Below are the code and all the weights of a small trained network. Each question names an input and a class and asks about switching units off, where a switched-off unit gives its printed mean instead of its output.

import numpy as np


def w(rows, s, z=0):
    codes = np.array(rows[::2]) - 128.0
    scale = np.full(codes.shape[1], s)
    scale[-1] = z or s
    return codes * scale


def f(y):
    return np.maximum(y, 0)


def log_softmax(a):
    a = a - a.max(-1, keepdims=True)
    return a - np.log(np.exp(a).sum(-1, keepdims=True))


def net(x, mask):
    res = np.array(x, float).reshape(1, 5) / 4 @ E
    y = f(res @ A[0][:, :-1].T + A[0][:, -1])
    res = res + np.where(mask, y, B[0][:, -1]) @ B[0][:, :-1]
    return log_softmax(res[-1] @ U[:, :-1].T + U[:, -1])


A, B = {}, {}
E = w([
[229,108,25,63,79,141,82,63,223,220,96,130],'x0',
[183,15,91,162,193,1,183,158,158,155,122,29],'x1',
[165,243,148,202,69,32,157,125,127,183,124,166],'x2',
[158,110,116,176,51,225,130,230,159,206,131,64],'x3',
[207,41,192,111,138,114,146,183,117,103,45,252],'x4',
],0.0096)
A[0] = w([
[145,52,157,173,74,207,102,215,128,177,172,74,89],'n1',
[101,146,137,45,109,135,84,128,233,150,104,137,34],'n2',
[111,186,94,152,131,140,121,88,193,89,240,47,58],'n3',
[77,63,85,75,179,245,33,141,84,78,134,150,83],'n4',
[166,94,95,127,115,109,79,73,229,133,106,85,133],'n5',
[168,98,116,174,80,195,255,220,201,155,132,52,108],'n6',
[134,149,125,45,186,54,134,28,144,69,166,199,153],'n7',
[108,131,127,169,56,187,100,229,177,161,101,124,128],'n8',
[106,132,165,145,149,150,115,219,80,180,156,116,111],'n9',
[136,147,164,78,83,192,141,114,98,108,76,217,145],'n10',
[104,172,180,84,83,201,121,63,87,139,95,199,76],'n11',
[159,115,218,150,140,124,107,190,103,67,55,137,18],'n12',
[104,135,117,147,64,179,69,137,79,119,122,166,50],'n13',
[142,96,77,171,179,69,181,167,219,106,132,75,37],'n14',
[45,202,72,112,128,136,102,79,133,156,166,14,98],'n15',
[71,180,205,82,43,229,75,112,125,124,149,182,127],'n16',
[249,86,178,72,124,158,115,227,163,76,41,216,106],'n17',
[75,147,146,77,99,185,57,131,133,113,106,153,64],'n18',
[109,48,125,75,166,124,156,146,163,110,156,85,175],'n19',
[139,41,128,209,152,57,175,160,179,133,189,115,242],'n20',
[219,90,154,88,128,134,207,156,66,129,61,215,120],'n21',
[37,72,168,136,156,149,131,130,112,88,108,97,111],'n22',
[176,110,161,99,98,143,62,39,175,183,127,146,27],'n23',
[139,70,62,102,129,211,130,63,157,130,66,113,112],'n24',
[137,128,182,83,225,37,113,32,111,154,149,113,146],'n25',
[166,89,70,137,249,49,223,161,149,149,160,74,147],'n26',
[127,82,104,105,178,230,159,91,155,54,141,106,127],'n27',
[124,155,151,108,112,174,115,110,122,139,198,164,227],'n28',
[109,100,141,84,179,205,103,81,136,96,171,116,197],'n29',
[69,101,203,75,119,197,128,100,172,141,155,158,81],'n30',
[131,191,149,165,34,48,167,120,51,184,129,164,115],'n31',
[162,133,69,113,146,112,86,16,138,150,102,177,171],'n32',
[182,212,167,159,68,94,135,116,141,115,144,169,124],'n33',
[89,176,85,152,116,188,119,84,188,84,204,207,54],'n34',
[181,223,126,227,41,24,188,103,152,137,156,162,85],'n35',
[187,72,175,151,117,117,172,134,116,131,122,57,71],'n36',
[120,149,117,62,104,146,141,85,143,130,169,55,82],'n37',
[89,122,60,132,207,91,61,39,92,50,97,175,54],'n38',
[9,195,158,141,182,122,143,155,97,138,155,23,123],'n39',
[198,106,82,105,63,147,132,38,160,179,76,127,97],'n40',
[119,128,92,109,119,118,83,80,120,186,174,108,96],'n41',
[145,125,116,96,66,101,105,107,189,198,109,136,253],'n42',
[163,68,174,68,171,133,125,121,120,140,183,65,88],'n43',
[54,88,186,115,131,96,154,23,107,48,112,159,54],'n44',
[180,172,104,62,138,146,139,112,210,106,120,140,24],'n45',
[151,117,131,200,80,232,112,238,129,166,112,85,76],'n46',
[58,117,178,219,145,149,200,135,21,89,147,132,60],'n47',
[133,147,183,170,143,130,136,175,61,67,139,110,137],'n48',
],0.0082,0.0028)
B[0] = w([
[124,87,128,104,39,169,104,80,174,55,121,164,217],'n1',
[86,160,179,105,124,93,100,152,111,141,122,121,182],'n2',
[230,123,145,155,132,139,226,94,45,145,184,155,222],'n3',
[183,67,59,103,117,90,188,184,171,163,42,95,223],'n4',
[96,149,162,112,171,138,60,133,110,167,127,166,215],'n5',
[96,128,128,110,63,165,123,70,146,81,136,119,232],'n6',
[98,91,110,115,60,200,110,57,136,41,126,150,238],'n7',
[95,68,138,111,55,163,117,67,135,63,135,126,211],'n8',
[52,140,157,57,113,157,128,134,154,96,109,161,174],'n9',
[124,221,112,195,125,103,104,98,125,156,124,92,209],'n10',
[166,159,127,179,163,87,82,116,167,152,119,109,218],'n11',
[142,129,146,116,189,114,168,117,70,147,198,162,183],'n12',
[161,167,151,193,146,100,85,109,206,103,132,86,181],'n13',
[124,175,136,172,142,72,78,98,170,148,119,79,202],'n14',
[206,124,128,145,144,147,203,98,43,154,182,125,251],'n15',
[154,141,117,179,137,85,50,118,155,124,134,62,250],'n16',
[183,106,121,178,182,139,221,93,7,151,194,165,241],'n17',
[161,161,142,174,154,120,71,119,162,161,140,71,193],'n18',
[146,106,64,146,128,77,128,145,124,212,50,97,191],'n19',
[102,147,119,185,135,129,51,137,152,142,139,60,219],'n20',
[178,156,110,176,170,138,163,88,25,157,166,144,216],'n21',
[91,131,125,88,152,99,142,178,145,148,131,166,187],'n22',
[74,98,154,75,147,79,91,128,141,165,153,150,198],'n23',
[107,103,169,103,97,124,142,191,124,161,125,169,209],'n24',
[104,125,119,126,42,204,102,60,157,54,131,85,214],'n25',
[148,192,150,234,179,78,22,119,156,134,141,107,237],'n26',
[141,55,43,84,54,75,229,188,168,157,51,116,195],'n27',
[105,181,107,191,135,119,70,134,137,143,129,78,193],'n28',
[127,75,69,136,105,104,175,151,132,139,96,110,201],'n29',
[119,100,136,166,116,94,115,135,127,135,134,100,179],'n30',
[129,61,75,113,89,95,161,171,157,135,64,131,220],'n31',
[48,131,127,72,136,109,90,140,108,120,160,154,215],'n32',
[144,52,50,107,102,128,169,160,155,163,52,82,204],'n33',
[179,191,153,189,147,77,67,139,139,124,147,85,200],'n34',
[190,20,45,35,63,103,200,198,156,153,22,93,245],'n35',
[187,172,113,175,145,105,79,98,160,100,129,114,175],'n36',
[160,120,124,127,144,119,186,99,45,157,136,183,187],'n37',
[141,91,165,120,3,184,93,74,164,77,89,171,214],'n38',
[117,137,147,115,120,110,132,144,39,174,164,208,235],'n39',
[71,119,177,104,164,69,86,173,112,134,145,183,231],'n40',
[115,123,124,91,139,114,127,156,79,130,176,194,184],'n41',
[58,145,148,133,119,117,103,174,100,139,140,168,223],'n42',
[152,121,84,150,160,55,139,123,171,142,81,106,172],'n43',
[98,54,151,93,67,162,109,107,144,98,142,135,210],'n44',
[126,130,166,66,159,84,77,166,116,158,179,106,176],'n45',
[102,87,163,78,55,154,119,54,136,40,119,167,225],'n46',
[83,149,174,79,133,79,84,198,166,141,170,198,226],'n47',
[86,127,161,103,141,75,71,195,132,197,151,164,199],'n48',
],0.0069,0.014)
U = w([
[149,162,127,181,146,105,67,113,175,138,99,56,105],'0',
[154,87,67,77,117,110,170,191,156,155,4,111,109],'1',
[97,111,147,84,83,173,104,40,150,45,105,157,109],'2',
[50,132,184,68,153,110,97,209,114,160,142,193,100],'3',
[185,129,131,137,152,136,185,92,42,155,170,157,109],'4',
[95,126,84,140,116,149,114,147,114,138,92,134,255],'5',
[100,206,127,93,193,198,195,125,193,123,81,118,87],'6',
[142,182,153,64,187,210,172,148,194,98,115,91,85],'7',
],0.014,0.017)

Each question gives the input, the list of numbers given to net, and the class t.
The units are the neurons (one row each of A and B). Each row of codes is followed by its name. A weight is (code - 128) times the scale printed after its matrix; where a second scale follows, it is the last column's (A, B and U).
mask holds one flag per neuron, in row order. A switched-off neuron (its flag False) gives its mean, the last column of its row in B, instead of its output. The means were averaged over made-up inputs and are rounded, as every weight is.
A unit's drop is (log p(t) with every unit on - log p(t) with that unit switched off) / (log p(t) with every unit on - log p(t) with every unit switched off).
The circuit of an input: a set's keep is (log p(t) with only the set's units on - log p(t) with every unit switched off) / (log p(t) with every unit on - log p(t) with every unit switched off). Starting from the 12 units with the biggest drops (on a tie, the unit counted first), units are removed one at a time, each time the one whose removal leaves the highest keep (on an exact tie, the one counted first), for as long as the keep stays at least 0.8.
circuit, biggest first: the units of the circuit, biggest drop first
unit that matters most: the unit with the biggest drop
k most important neurons: the k neurons with the biggest drops, biggest first
drop of u: that unit's drop, to one decimal
input [6,-6,2,1,-4], class 0: unit that matters most -> n16
input [-4,3,1,4,-1], class 2: circuit, biggest first -> (n6, n1, n46)
input [-6,-2,-4,-6,8], class 4: 3 most important neurons -> (n17, n21, n12)
input [-7,3,-5,-7,-6], class 2: 2 most important neurons -> (n25, n38)
input [-7,5,-6,7,-8], class 4: 2 most important neurons -> (n3, n15)
input [7,6,-4,7,-7], class 2: 2 most important neurons -> (n6, n1)
input [7,3,5,1,7], class 3: circuit, biggest first -> (n40, n42)
input [-1,-5,-8,-6,-8], class 1: 4 most important neurons -> (n4, n27, n29, n17)
input [-3,7,3,-6,-8], class 4: 3 most important neurons -> (n3, n39, n15)
input [5,0,1,-1,-6], class 4: 3 most important neurons -> (n15, n3, n47)
input [-1,7,8,4,-1], class 1: 4 most important neurons -> (n35, n31, n16, n34)
input [4,5,-5,-6,-3], class 2: 3 most important neurons -> (n7, n25, n38)
input [3,6,0,-6,-1], class 0: 2 most important neurons -> (n26, n46)
input [-2,2,6,-5,0], class 1: circuit, biggest first -> (n35)
input [8,6,6,6,3], class 3: 2 most important neurons -> (n40, n42)
input [2,-7,8,-6,-2], class 1: 3 most important neurons -> (n35, n33, n31)
input [5,-4,5,-4,5], class 1: 2 most important neurons -> (n35, n33)
input [-7,-6,-1,-7,-8], class 4: 3 most important neurons -> (n15, n39, n3)
input [7,6,4,-7,-1], class 2: 2 most important neurons -> (n25, n7)
input [-2,-2,0,-4,-3], class 2: unit that matters most -> n17
input [8,0,1,6,-1], class 3: drop of n40 -> 0.1
input [-1,0,8,-5,6], class 1: drop of n35 -> 0.5
input [3,4,4,4,7], class 4: drop of n17 -> 0.3
input [-6,8,-7,-5,5], class 0: drop of n26 -> 1.1
